Below are the code and all the weights of a small trained network. Each question names an input and a class and asks about switching units off, where a switched-off unit gives its printed mean instead of its output.

import numpy as np


def w(rows, s, z=0):
    codes = np.array(rows[::2]) - 128.0
    scale = np.full(codes.shape[1], s)
    scale[-1] = z or s
    return codes * scale


def norm(h):
    return h / np.sqrt((h * h).mean(-1, keepdims=True) + 1e-5)


def f(y):
    return y / 2 * (1 + np.tanh(0.7978845608 * (y + 0.044715 * y**3)))


def log_softmax(a):
    a = a - a.max(-1, keepdims=True)
    return a - np.log(np.exp(a).sum(-1, keepdims=True))


def net(x, mask):
    res = np.array(x, float).reshape(1, 3) / 4 @ E
    u = 0
    for l in range(2):
        y = f(norm(res) @ A[l][:, :-1].T + A[l][:, -1])
        res = res + np.where(mask[u : u + 16], y, B[l][:, -1]) @ B[l][:, :-1]
        u += 16
    return log_softmax(norm(res)[-1] @ U[:, :-1].T + U[:, -1])


A, B = {}, {}
E = w([
[92,65,209,177,203],'x0',
[152,144,114,123,222],'x1',
[162,253,143,106,141],'x2',
],0.005)
A[0] = w([
[110,153,157,127,103,123],'0.n0',
[89,90,68,136,104,71],'0.n1',
[114,198,81,156,179,191],'0.n2',
[93,114,162,135,14,95],'0.n3',
[102,104,202,123,181,72],'0.n4',
[156,93,94,134,216,202],'0.n5',
[133,191,121,143,142,5],'0.n6',
[197,136,134,179,120,207],'0.n7',
[113,111,191,167,181,170],'0.n8',
[136,141,200,128,134,188],'0.n9',
[139,254,210,141,30,184],'0.n10',
[128,124,178,70,97,129],'0.n11',
[157,113,123,99,80,51],'0.n12',
[114,58,106,126,38,58],'0.n13',
[126,95,183,126,154,171],'0.n14',
[138,127,81,124,124,173],'0.n15',
],0.0084,0.0011)
B[0] = w([
[106,138,135,146,121,140],'0.n0',
[157,102,57,123,128,155],'0.n1',
[152,156,145,83,106,178],'0.n2',
[126,217,203,130,83,197],'0.n3',
[80,101,125,188,127,186],'0.n4',
[29,147,170,146,109,189],'0.n5',
[172,131,133,89,157,149],'0.n6',
[113,133,131,117,123,140],'0.n7',
[72,88,142,185,142,200],'0.n8',
[89,97,115,139,111,162],'0.n9',
[29,176,4,103,153,253],'0.n10',
[121,145,127,146,125,138],'0.n11',
[105,108,118,159,94,142],'0.n12',
[205,100,141,170,177,195],'0.n13',
[116,92,150,158,153,166],'0.n14',
[59,107,151,131,61,146],'0.n15',
],0.014,0.0057)
A[1] = w([
[152,118,62,83,225,134],'1.n0',
[142,252,109,164,122,201],'1.n1',
[101,80,105,136,104,158],'1.n2',
[101,175,97,132,182,7],'1.n3',
[99,130,66,190,82,92],'1.n4',
[179,77,179,133,126,153],'1.n5',
[25,152,86,113,148,200],'1.n6',
[121,127,124,126,134,101],'1.n7',
[56,184,120,65,145,76],'1.n8',
[154,164,184,76,157,16],'1.n9',
[158,127,157,75,138,79],'1.n10',
[113,66,95,160,200,150],'1.n11',
[105,73,102,87,113,145],'1.n12',
[75,112,141,85,162,122],'1.n13',
[112,120,164,147,230,184],'1.n14',
[88,118,82,184,136,70],'1.n15',
],0.011,0.0019)
B[1] = w([
[82,140,110,155,69,144],'1.n0',
[32,72,159,166,132,200],'1.n1',
[130,164,142,180,140,155],'1.n2',
[168,83,123,77,6,158],'1.n3',
[151,159,196,123,202,177],'1.n4',
[136,172,50,109,124,147],'1.n5',
[232,121,58,125,98,255],'1.n6',
[131,115,124,131,106,128],'1.n7',
[106,139,96,27,153,211],'1.n8',
[135,135,184,128,233,124],'1.n9',
[144,170,147,153,189,119],'1.n10',
[64,160,201,134,107,178],'1.n11',
[111,121,97,195,80,139],'1.n12',
[160,150,67,166,167,160],'1.n13',
[58,149,104,131,45,176],'1.n14',
[149,118,239,80,127,176],'1.n15',
],0.013,0.0094)
U = w([
[173,57,167,104,175,10],'0',
[155,124,164,66,216,77],'1',
[160,94,157,117,177,3],'2',
[84,159,40,44,92,201],'3',
[251,135,105,193,125,157],'4',
[48,120,200,213,98,209],'5',
],0.013,0.0051)

Each question gives the input, the list of numbers given to net, and the class t.
The units are the neurons (one row each of A and B). Each row of codes is followed by its name. A weight is (code - 128) times the scale printed after its matrix; where a second scale follows, it is the last column's (A, B and U).
mask holds one flag per neuron, layer by layer. A switched-off neuron (its flag False) gives its mean, the last column of its row in B, instead of its output. The means were averaged over made-up inputs and are rounded, as every weight is.
A unit's drop is (log p(t) with every unit on - log p(t) with that unit switched off) / (log p(t) with every unit on - log p(t) with every unit switched off).
The circuit of an input: a set's keep is (log p(t) with only the set's units on - log p(t) with every unit switched off) / (log p(t) with every unit on - log p(t) with every unit switched off). Starting from the 12 units with the biggest drops (on a tie, the unit counted first), units are removed one at a time, each time the one whose removal leaves the highest keep (on an exact tie, the one counted first), for as long as the keep stays at least 0.8.
circuit, biggest first: the units of the circuit, biggest drop first
most important unit: the unit with the biggest drop
k most important neurons: the k neurons with the biggest drops, biggest first
k most important neurons of layer l: the k neurons of layer l with the biggest drops, biggest first
input [-7,4,-8], class 5: most important unit : 1.n6
input [-3,-7,-5], class 4: 2 most important neurons : [0.n13; 0.n10]
input [-6,5,-5], class 5: circuit, biggest first : [0.n10; 1.n6]
input [-5,8,2], class 1: 2 most important neurons of layer 0 : [0.n10; 0.n2]
input [-3,1,-6], class 4: 3 most important neurons : [0.n10; 0.n8; 1.n1]
input [-5,-3,-4], class 4: 3 most important neurons of layer 0 : [0.n13; 0.n10; 0.n5]
input [-7,-1,-6], class 4: 2 most important neurons : [0.n10; 0.n13]
input [-2,6,3], class 1: 2 most important neurons of layer 0 : [0.n10; 0.n2]
input [-1,-1,-1], class 4: 3 most important neurons : [0.n13; 0.n10; 0.n5]
input [-4,4,-3], class 4: 2 most important neurons : [0.n3; 0.n10]
input [-3,-3,-3], class 4: 3 most important neurons of layer 0 : [0.n13; 0.n10; 0.n5]
input [-8,-8,-2], class 5: circuit, biggest first : [1.n1; 0.n3]
input [-3,2,-5], class 5: 2 most important neurons : [1.n6; 1.n11]
input [0,8,-5], class 5: circuit, biggest first : [0.n10]
input [-2,8,-7], class 5: 4 most important neurons of layer 0 : [0.n10; 0.n3; 0.n2; 0.n6]
input [-5,-1,-2], class 5: 2 most important neurons : [1.n6; 1.n1]
input [8,-6,8], class 3: 3 most important neurons : [0.n10; 1.n6; 0.n13]
input [-7,-6,-3], class 5: 2 most important neurons of layer 0 : [0.n13; 0.n3]
input [-2,5,0], class 1: 3 most important neurons : [0.n10; 1.n9; 0.n2]
input [-2,-8,-7], class 4: most important unit : 0.n13
input [-6,-3,-6], class 4: 2 most important neurons of layer 0 : [0.n13; 0.n10]
input [1,-4,-2], class 4: 2 most important neurons of layer 1 : [1.n11; 1.n5]
input [-1,-5,-5], class 4: 2 most important neurons of layer 0 : [0.n13; 0.n10]
input [-2,5,2], class 1: 2 most important neurons of layer 0 : [0.n10; 0.n2]
